Here is a tiny trained network, its code and every weight. The questions are about switching its units off for an input and a class, where a switched-off unit gives its printed mean instead of its output.

import numpy as np


def w(rows, s, z=0):
    codes = np.array(rows[::2]) - 128.0
    scale = np.full(codes.shape[1], s)
    scale[-1] = z or s
    return codes * scale


def norm(h):
    return h / np.sqrt((h * h).mean(-1, keepdims=True) + 1e-5)


def f(y):
    return y / 2 * (1 + np.tanh(0.7978845608 * (y + 0.044715 * y**3)))


def log_softmax(a):
    a = a - a.max(-1, keepdims=True)
    return a - np.log(np.exp(a).sum(-1, keepdims=True))


def net(x, mask):
    res = np.array(x, float).reshape(1, 6) / 4 @ E
    u = 0
    for l in range(2):
        y = f(norm(res) @ A[l][:, :-1].T + A[l][:, -1])
        res = res + np.where(mask[u : u + 14], y, B[l][:, -1]) @ B[l][:, :-1]
        u += 14
    return log_softmax(norm(res)[-1] @ U[:, :-1].T + U[:, -1])


A, B = {}, {}
E = w([
[116,111,128,160,155,119,122,143,154],'x0',
[134,129,128,133,134,132,138,116,99],'x1',
[113,54,146,17,214,133,80,197,57],'x2',
[227,253,130,131,189,133,18,163,136],'x3',
[132,132,129,126,120,129,134,131,115],'x4',
[254,52,81,107,128,170,150,133,183],'x5',
],0.0099)
A[0] = w([
[132,142,133,128,132,126,119,91,141,82],'0.n0',
[56,108,130,120,111,114,136,123,128,73],'0.n1',
[236,167,121,141,171,131,92,138,141,34],'0.n2',
[80,147,119,132,131,115,110,132,111,3],'0.n3',
[69,228,145,140,162,120,88,133,101,37],'0.n4',
[69,179,113,133,150,140,112,137,107,21],'0.n5',
[216,126,112,125,149,135,128,145,148,58],'0.n6',
[115,253,142,144,188,113,65,153,108,47],'0.n7',
[129,147,121,138,115,120,144,155,143,87],'0.n8',
[199,108,134,130,140,136,111,132,142,27],'0.n9',
[119,132,147,60,212,135,66,182,84,101],'0.n10',
[184,100,123,131,126,123,101,124,133,46],'0.n11',
[128,103,149,150,168,135,108,107,118,61],'0.n12',
[160,229,142,226,96,135,128,105,154,62],'0.n13',
],0.017,0.0041)
B[0] = w([
[131,155,140,141,95,96,115,150,167,134],'0.n0',
[138,96,169,132,78,202,117,115,94,163],'0.n1',
[114,127,150,165,72,217,133,233,120,215],'0.n2',
[139,134,145,164,185,114,145,79,121,144],'0.n3',
[220,113,181,154,183,113,131,42,146,210],'0.n4',
[138,123,179,123,175,115,122,79,168,161],'0.n5',
[169,119,185,140,167,128,128,41,92,181],'0.n6',
[86,124,188,160,48,253,122,204,67,244],'0.n7',
[158,157,124,80,110,117,123,108,84,134],'0.n8',
[156,110,187,137,156,102,125,70,142,162],'0.n9',
[97,169,6,79,130,18,124,121,159,223],'0.n10',
[134,114,149,148,167,143,131,79,153,151],'0.n11',
[123,128,118,91,104,111,145,126,112,129],'0.n12',
[92,133,13,52,165,24,115,128,140,248],'0.n13',
],0.02,0.017)
A[1] = w([
[42,51,183,179,80,168,193,164,113,42],'1.n0',
[157,146,190,143,178,106,127,82,145,197],'1.n1',
[134,146,96,165,181,169,185,129,139,123],'1.n2',
[117,170,57,133,91,99,124,119,152,85],'1.n3',
[57,149,148,132,135,121,134,117,103,70],'1.n4',
[103,127,92,120,124,98,133,98,133,117],'1.n5',
[76,149,80,97,139,92,107,167,119,167],'1.n6',
[139,154,123,171,127,143,162,111,162,123],'1.n7',
[106,184,119,106,85,120,125,102,130,135],'1.n8',
[105,174,31,122,113,66,141,146,176,54],'1.n9',
[152,99,124,211,141,211,86,81,121,48],'1.n10',
[239,87,165,147,187,123,166,81,181,14],'1.n11',
[113,164,250,172,192,81,104,41,127,1],'1.n12',
[96,76,135,134,69,198,132,132,121,53],'1.n13',
],0.016,0.0028)
B[1] = w([
[113,218,122,154,120,166,75,242,95,206],'1.n0',
[164,110,114,139,100,208,182,90,203,191],'1.n1',
[125,201,112,104,172,150,96,81,120,129],'1.n2',
[111,72,112,103,176,84,167,135,93,205],'1.n3',
[147,68,127,124,109,152,161,116,194,142],'1.n4',
[122,220,97,173,147,125,109,180,150,183],'1.n5',
[107,108,106,138,142,56,185,88,152,225],'1.n6',
[188,127,112,87,204,130,95,145,138,133],'1.n7',
[127,22,114,123,175,142,148,146,139,167],'1.n8',
[23,106,107,24,155,56,65,122,96,249],'1.n9',
[75,143,93,99,84,56,142,112,108,205],'1.n10',
[154,104,177,180,120,149,171,5,170,205],'1.n11',
[250,99,157,168,119,168,167,38,172,218],'1.n12',
[155,137,165,111,130,132,88,232,95,197],'1.n13',
],0.015,0.014)
U = w([
[83,116,14,50,154,28,125,99,119,65],'0',
[144,167,127,136,61,181,104,201,75,168],'1',
[204,124,126,140,112,148,156,9,158,251],'2',
],0.012,0.00026)

Each question gives the input, the list of numbers given to net, and the class t.
The units are the neurons (one row each of A and B). Each row of codes is followed by its name. A weight is (code - 128) times the scale printed after its matrix; where a second scale follows, it is the last column's (A, B and U).
mask holds one flag per neuron, layer by layer. A switched-off neuron (its flag False) gives its mean, the last column of its row in B, instead of its output. The means were averaged over made-up inputs and are rounded, as every weight is.
A unit's drop is (log p(t) with every unit on - log p(t) with that unit switched off) / (log p(t) with every unit on - log p(t) with every unit switched off).
The circuit of an input: a set's keep is (log p(t) with only the set's units on - log p(t) with every unit switched off) / (log p(t) with every unit on - log p(t) with every unit switched off). Starting from the 12 units with the biggest drops (on a tie, the unit counted first), units are removed one at a time, each time the one whose removal leaves the highest keep (on an exact tie, the one counted first), for as long as the keep stays at least 0.8.
circuit, biggest first: the units of the circuit, biggest drop first
unit that matters most: the unit with the biggest drop
k most important neurons: the k neurons with the biggest drops, biggest first
k most important neurons of layer l: the k neurons of layer l with the biggest drops, biggest first
drop of u: that unit's drop, to one decimal
input [-8,-6,6,7,4,-1], class 1: circuit, biggest first => 0.n7
input [-5,8,1,-6,-5,4], class 1: 3 most important neurons of layer 0 => 0.n13; 0.n10; 0.n4
input [2,8,-2,-7,-5,2], class 1: 3 most important neurons of layer 0 => 0.n13; 0.n10; 0.n4
input [6,7,-5,-6,5,7], class 2: 4 most important neurons => 0.n7; 0.n2; 0.n13; 0.n10
input [5,-5,0,2,8,6], class 2: 2 most important neurons => 0.n6; 0.n7
input [6,8,-1,-5,4,0], class 1: 3 most important neurons => 0.n13; 0.n4; 0.n10
input [-2,-5,5,-7,3,7], class 1: circuit, biggest first => 0.n13; 1.n0
input [2,3,2,-6,-4,7], class 2: 2 most important neurons of layer 0 => 0.n7; 0.n2
input [-2,-6,6,4,0,-8], class 2: 2 most important neurons => 0.n4; 0.n13
input [7,-3,7,-3,-4,8], class 2: 2 most important neurons => 0.n13; 0.n6
input [8,-6,2,-5,1,-6], class 2: 3 most important neurons => 0.n7; 0.n2; 0.n3
input [1,5,-6,-8,-1,-5], class 1: 2 most important neurons of layer 0 => 0.n10; 0.n1
input [-3,-3,0,2,-4,8], class 2: 2 most important neurons => 0.n7; 0.n6
input [-5,-7,-1,5,5,4], class 1: unit that matters most => 0.n2
input [-4,0,-2,-8,4,1], class 1: 2 most important neurons => 0.n13; 0.n10
input [3,-5,3,-5,-2,-8], class 2: drop of 1.n13 => 0.0
input [6,-8,-3,6,-5,-2], class 1: drop of 0.n7 => 1.1
input [7,-2,2,-8,3,3], class 1: drop of 0.n13 => 0.6
input [2,-2,-1,8,6,-2], class 1: drop of 0.n7 => 1.3
input [-2,-7,4,0,8,6], class 2: circuit, biggest first => 0.n13
